Below is a small trained network, with its code and all its weights. Each question gives an input and a class and asks what happens when units are switched off, that is, made to give their printed mean instead of their output.

import numpy as np


def w(rows, s, z=0):
    codes = np.array(rows[::2]) - 128.0
    scale = np.full(codes.shape[1], s)
    scale[-1] = z or s
    return codes * scale


def norm(h):
    return h / np.sqrt((h * h).mean(-1, keepdims=True) + 1e-5)


def f(y):
    return y / 2 * (1 + np.tanh(0.7978845608 * (y + 0.044715 * y**3)))


def log_softmax(a):
    a = a - a.max(-1, keepdims=True)
    return a - np.log(np.exp(a).sum(-1, keepdims=True))


def net(x, mask):
    res = np.array(x, float).reshape(1, 5) / 4 @ E
    u = 0
    for l in range(2):
        y = f(norm(res) @ A[l][:, :-1].T + A[l][:, -1])
        res = res + np.where(mask[u : u + 15], y, B[l][:, -1]) @ B[l][:, :-1]
        u += 15
    return log_softmax(norm(res)[-1] @ U[:, :-1].T + U[:, -1])


A, B = {}, {}
E = w([
[141,231,2,25],'x0',
[130,130,125,127],'x1',
[136,215,203,159],'x2',
[162,132,45,186],'x3',
[53,158,76,164],'x4',
],0.0067)
A[0] = w([
[11,107,174,46,192],'L0N0',
[125,93,104,141,111],'L0N1',
[136,144,181,142,96],'L0N2',
[87,87,75,101,91],'L0N3',
[117,56,94,93,3],'L0N4',
[254,119,156,83,20],'L0N5',
[127,69,143,120,165],'L0N6',
[55,132,162,88,159],'L0N7',
[38,142,122,123,141],'L0N8',
[75,139,91,164,105],'L0N9',
[146,122,91,43,59],'L0N10',
[160,129,71,196,106],'L0N11',
[204,95,171,57,94],'L0N12',
[143,110,187,136,66],'L0N13',
[153,139,91,122,49],'L0N14',
],0.013,0.0016)
B[0] = w([
[254,157,61,158,252],'L0N0',
[130,139,106,97,149],'L0N1',
[115,131,94,86,177],'L0N2',
[120,57,142,137,189],'L0N3',
[51,52,176,72,175],'L0N4',
[71,179,98,245,209],'L0N5',
[94,114,62,87,185],'L0N6',
[214,81,115,181,191],'L0N7',
[129,112,118,221,189],'L0N8',
[171,128,85,184,180],'L0N9',
[97,174,70,89,216],'L0N10',
[252,124,173,86,194],'L0N11',
[165,111,43,252,213],'L0N12',
[97,152,85,119,194],'L0N13',
[143,187,174,232,152],'L0N14',
],0.0069,0.0046)
A[1] = w([
[183,103,152,140,3],'L1N0',
[110,156,108,175,194],'L1N1',
[113,154,107,76,148],'L1N2',
[155,91,134,85,87],'L1N3',
[137,220,128,189,77],'L1N4',
[100,185,174,135,138],'L1N5',
[97,17,166,198,196],'L1N6',
[115,90,186,177,174],'L1N7',
[247,122,130,152,148],'L1N8',
[123,175,174,143,140],'L1N9',
[138,165,171,134,164],'L1N10',
[91,89,163,108,156],'L1N11',
[126,221,183,190,107],'L1N12',
[126,204,104,96,137],'L1N13',
[143,148,51,199,220],'L1N14',
],0.013,0.0023)
B[1] = w([
[131,129,73,141,137],'L1N0',
[80,57,183,133,172],'L1N1',
[94,175,160,147,135],'L1N2',
[160,131,181,79,128],'L1N3',
[121,83,121,112,200],'L1N4',
[129,81,62,42,138],'L1N5',
[88,203,100,123,208],'L1N6',
[155,199,80,168,161],'L1N7',
[213,167,119,83,200],'L1N8',
[132,74,62,81,142],'L1N9',
[124,72,50,82,140],'L1N10',
[86,149,32,116,131],'L1N11',
[97,71,107,97,188],'L1N12',
[86,124,88,199,164],'L1N13',
[129,71,253,161,246],'L1N14',
],0.007,0.012)
U = w([
[130,77,132,251,162],'0',
[254,118,75,149,138],'1',
[116,88,92,169,206],'2',
[33,226,54,185,111],'3',
[102,2,45,46,101],'4',
[132,144,193,95,58],'5',
[87,203,211,16,29],'6',
[83,233,242,43,2],'7',
],0.011,0.0094)

Each question gives the input, the list of numbers given to net, and the class t.
The units are the neurons (one row each of A and B). Each row of codes is followed by its name. A weight is (code - 128) times the scale printed after its matrix; where a second scale follows, it is the last column's (A, B and U).
mask holds one flag per neuron, layer by layer. A switched-off neuron (its flag False) gives its mean, the last column of its row in B, instead of its output. The means were averaged over made-up inputs and are rounded, as every weight is.
A unit's drop is (log p(t) with every unit on - log p(t) with that unit switched off) / (log p(t) with every unit on - log p(t) with every unit switched off).
The circuit of an input: a set's keep is (log p(t) with only the set's units on - log p(t) with every unit switched off) / (log p(t) with every unit on - log p(t) with every unit switched off). Starting from the 12 units with the biggest drops (on a tie, the unit counted first), units are removed one at a time, each time the one whose removal leaves the highest keep (on an exact tie, the one counted first), for as long as the keep stays at least 0.8.
units of the circuit, in order: the units of the circuit, biggest drop first
k most important neurons: the k neurons with the biggest drops, biggest first
k most important neurons of layer l: the k neurons of layer l with the biggest drops, biggest first
input [-3,-4,1,-6,4], class 1: most important neuron of layer 0 : (L0N0)
input [7,1,6,2,-3], class 3: units of the circuit, in order : (L1N13, L0N7)
input [8,8,-5,3,-8], class 0: 2 most important neurons : (L0N5, L0N12)
input [-3,5,3,-7,-5], class 1: units of the circuit, in order : (L1N8, L0N0)
input [7,2,-1,3,-5], class 3: units of the circuit, in order : (L0N10, L0N7, L0N0, L1N2)
input [6,-3,6,8,-8], class 0: units of the circuit, in order : (L0N5, L1N14)
input [5,0,-3,3,-2], class 3: 2 most important neurons : (L0N10, L0N0)
input [-8,3,1,6,1], class 3: 3 most important neurons : (L0N0, L1N6, L0N12)
input [8,-2,4,-6,-4], class 3: units of the circuit, in order : (L1N13, L0N11)
input [-6,3,7,-2,6], class 4: 2 most important neurons of layer 1 : (L1N12, L1N5)
input [-3,-2,5,-3,4], class 4: 2 most important neurons : (L0N12, L1N12)
input [-5,1,1,2,-4], class 3: 2 most important neurons of layer 1 : (L1N6, L1N7)
input [-8,4,-7,-6,6], class 3: units of the circuit, in order : (L1N6, L1N14)
input [-8,5,-1,-2,5], class 3: units of the circuit, in order : (L1N6, L0N12, L1N14)
input [2,-5,4,-7,4], class 1: units of the circuit, in order : (L0N0)
input [-5,-1,-2,-1,-4], class 3: 2 most important neurons : (L1N6, L0N0)
input [-2,-7,-7,-7,-6], class 1: 2 most important neurons : (L0N0, L0N12)
input [-8,0,-8,-2,0], class 3: 2 most important neurons : (L1N6, L1N14)
input [-8,5,2,-6,5], class 3: 2 most important neurons : (L1N6, L0N12)
input [0,-6,1,-8,-8], class 0: units of the circuit, in order : (L0N5)
input [4,-4,8,7,-1], class 4: 2 most important neurons of layer 0 : (L0N0, L0N12)
input [5,-1,8,5,7], class 4: 2 most important neurons : (L0N0, L1N12)
input [2,2,7,7,3], class 1: 2 most important neurons : (L0N11, L1N8)
